Below is a small trained network, with its code and all its weights. Each question gives an input and a target symbol and asks what happens when units are switched off, that is, made to give their printed mean instead of their output.

import numpy as np


def w(rows, s, z=0):
    codes = np.array(rows[::2]) - 128.0
    scale = np.full(codes.shape[1], s)
    scale[-1] = z or s
    return codes * scale


def f(y):
    return np.maximum(y, 0)


def softmax(a):
    e = np.exp(a - a.max(-1, keepdims=True))
    return e / e.sum(-1, keepdims=True)


def log_softmax(a):
    a = a - a.max(-1, keepdims=True)
    return a - np.log(np.exp(a).sum(-1, keepdims=True))


def net(x, mask):
    ids = ['βγεζξσφ'.index(c) for c in x.split()]
    T = len(ids)
    res = E[ids] + P[:T]
    r = res
    for j in range(2):
        rows = slice(4 * j, 4 * j + 4)
        q, k, v = (r @ M[0][rows].T for M in (Q, K, V))
        z = softmax(np.where(np.tri(T) > 0, q @ k.T / 4**0.5, -1e9)) @ v
        o = O[0][rows]
        res = res + np.where(mask[j], z, o[:, -1]) @ o[:, :-1]
    y = f(res @ A[0][:, :-1].T + A[0][:, -1])
    res = res + np.where(mask[2:6], y, B[0][:, -1]) @ B[0][:, :-1]
    return log_softmax(res[-1] @ U[:, :-1].T + U[:, -1])


Q, K, V, O, A, B = {}, {}, {}, {}, {}, {}
E = w([
[106,202,104,12,161,51],'β',
[107,137,116,201,42,73],'γ',
[193,145,169,139,176,41],'ε',
[100,167,187,103,141,217],'ζ',
[53,207,16,123,99,101],'ξ',
[166,6,96,130,200,191],'σ',
[133,126,45,63,62,197],'φ',
],0.014)
P = w([
[117,158,129,188,175,162],'0',
[212,172,60,123,120,102],'1',
[90,73,119,208,255,137],'2',
[91,11,141,80,124,33],'3',
[242,63,38,61,66,67],'4',
[108,194,183,140,153,167],'5',
],0.0091)
Q[0] = w([
[119,129,26,186,122,155],'h0',
[192,182,116,78,130,158],'h0',
[243,202,130,219,178,140],'h0',
[145,85,53,114,44,46],'h0',
[236,196,100,142,102,125],'h1',
[250,102,45,96,156,122],'h1',
[52,182,124,105,233,174],'h1',
[113,168,145,42,41,107],'h1',
],0.025)
K[0] = w([
[150,146,17,179,150,69],'h0',
[169,203,148,129,81,147],'h0',
[109,198,55,181,130,255],'h0',
[118,80,46,86,56,61],'h0',
[145,119,101,226,125,96],'h1',
[200,17,114,178,198,103],'h1',
[29,133,112,107,190,209],'h1',
[68,66,175,128,46,85],'h1',
],0.024)
V[0] = w([
[150,60,56,142,160,130],'h0',
[102,129,155,132,79,111],'h0',
[156,129,94,122,160,51],'h0',
[72,93,70,112,134,170],'h0',
[115,154,137,189,91,95],'h1',
[254,122,162,120,155,77],'h1',
[84,54,135,194,128,106],'h1',
[147,195,124,94,93,142],'h1',
],0.011)
O[0] = w([
[93,144,106,253,47,70,254],'h0',
[52,193,180,120,223,165,119],'h0',
[75,183,25,164,139,216,250],'h0',
[85,191,209,169,11,56,244],'h0',
[221,89,170,183,29,20,186],'h1',
[224,218,150,67,15,181,84],'h1',
[246,79,104,182,197,146,211],'h1',
[60,96,138,112,39,57,80],'h1',
],0.0056,0.0035)
A[0] = w([
[193,218,138,106,103,209,21],'n0',
[96,153,121,18,44,188,3],'n1',
[141,33,228,172,116,248,19],'n2',
[68,52,212,221,70,230,145],'n3',
],0.013,0.0042)
B[0] = w([
[73,47,115,109,119,124,219],'n0',
[132,188,239,190,97,138,202],'n1',
[129,251,80,178,105,104,197],'n2',
[126,103,199,63,87,129,255],'n3',
],0.014,0.0077)
U = w([
[93,205,135,4,128,93,173],'β',
[192,220,86,132,45,126,156],'γ',
[58,116,172,89,33,131,61],'ε',
[140,91,228,221,193,135,210],'ζ',
[3,160,119,209,104,96,2],'ξ',
[79,112,106,105,79,250,203],'σ',
[87,207,191,171,139,140,53],'φ',
],0.006,0.0053)

Each question gives the input, a string of symbols that net reads in full, and the target symbol t.
The units are the heads (4 rows each of Q, K, V and O) and the neurons (one row each of A and B). Each row of codes is followed by its name. A weight is (code - 128) times the scale printed after its matrix; where a second scale follows, it is the last column's (O, A, B and U).
mask holds one flag per unit, heads first, then neurons. A switched-off unit (its flag False) gives its mean, the last column of its rows in O or B, instead of its output. The means were averaged over made-up inputs and are rounded, as every weight is.
A unit's drop is (log p(t) with every unit on - log p(t) with that unit switched off) / (log p(t) with every unit on - log p(t) with every unit switched off).
The circuit of an input: a set's keep is (log p(t) with only the set's units on - log p(t) with every unit switched off) / (log p(t) with every unit on - log p(t) with every unit switched off). Starting from all 6 units, units are removed one at a time, each time the one whose removal leaves the highest keep (on an exact tie, the one counted first), for as long as the keep stays at least 0.8.
circuit, biggest first: the units of the circuit, biggest drop first
top k neurons: the k neurons with the biggest drops, biggest first
drop when u is switched off: that unit's drop, to one decimal
input γ σ ξ γ ζ, target γ: top neuron => (n2)
input ζ φ β φ φ, target φ: circuit, biggest first => (n1, h1)
input β γ ξ φ β, target γ: circuit, biggest first => (h1, n3)
input ζ β ζ σ β, target σ: circuit, biggest first => (h1, n0, h0)
input ε ζ ζ σ β γ, target ε: circuit, biggest first => (n3, h0)
input ξ ξ ε σ φ φ, target σ: circuit, biggest first => (n0, h1)
input σ φ γ, target ε: circuit, biggest first => (n3, h1)
input ξ γ σ σ ξ, target σ: circuit, biggest first => (h1, n0)
input β ζ σ ζ ζ, target σ: top 2 neurons => (n0, n1)
input φ γ φ γ ζ, target γ: top 2 neurons => (n2, n3)
input ξ ξ β σ, target γ: drop when n2 is switched off => 0.6
input ε φ ζ ε γ ξ, target ξ: drop when h1 is switched off => 0.8
input β γ γ ξ ε ξ, target ξ: drop when h0 is switched off => 0.0
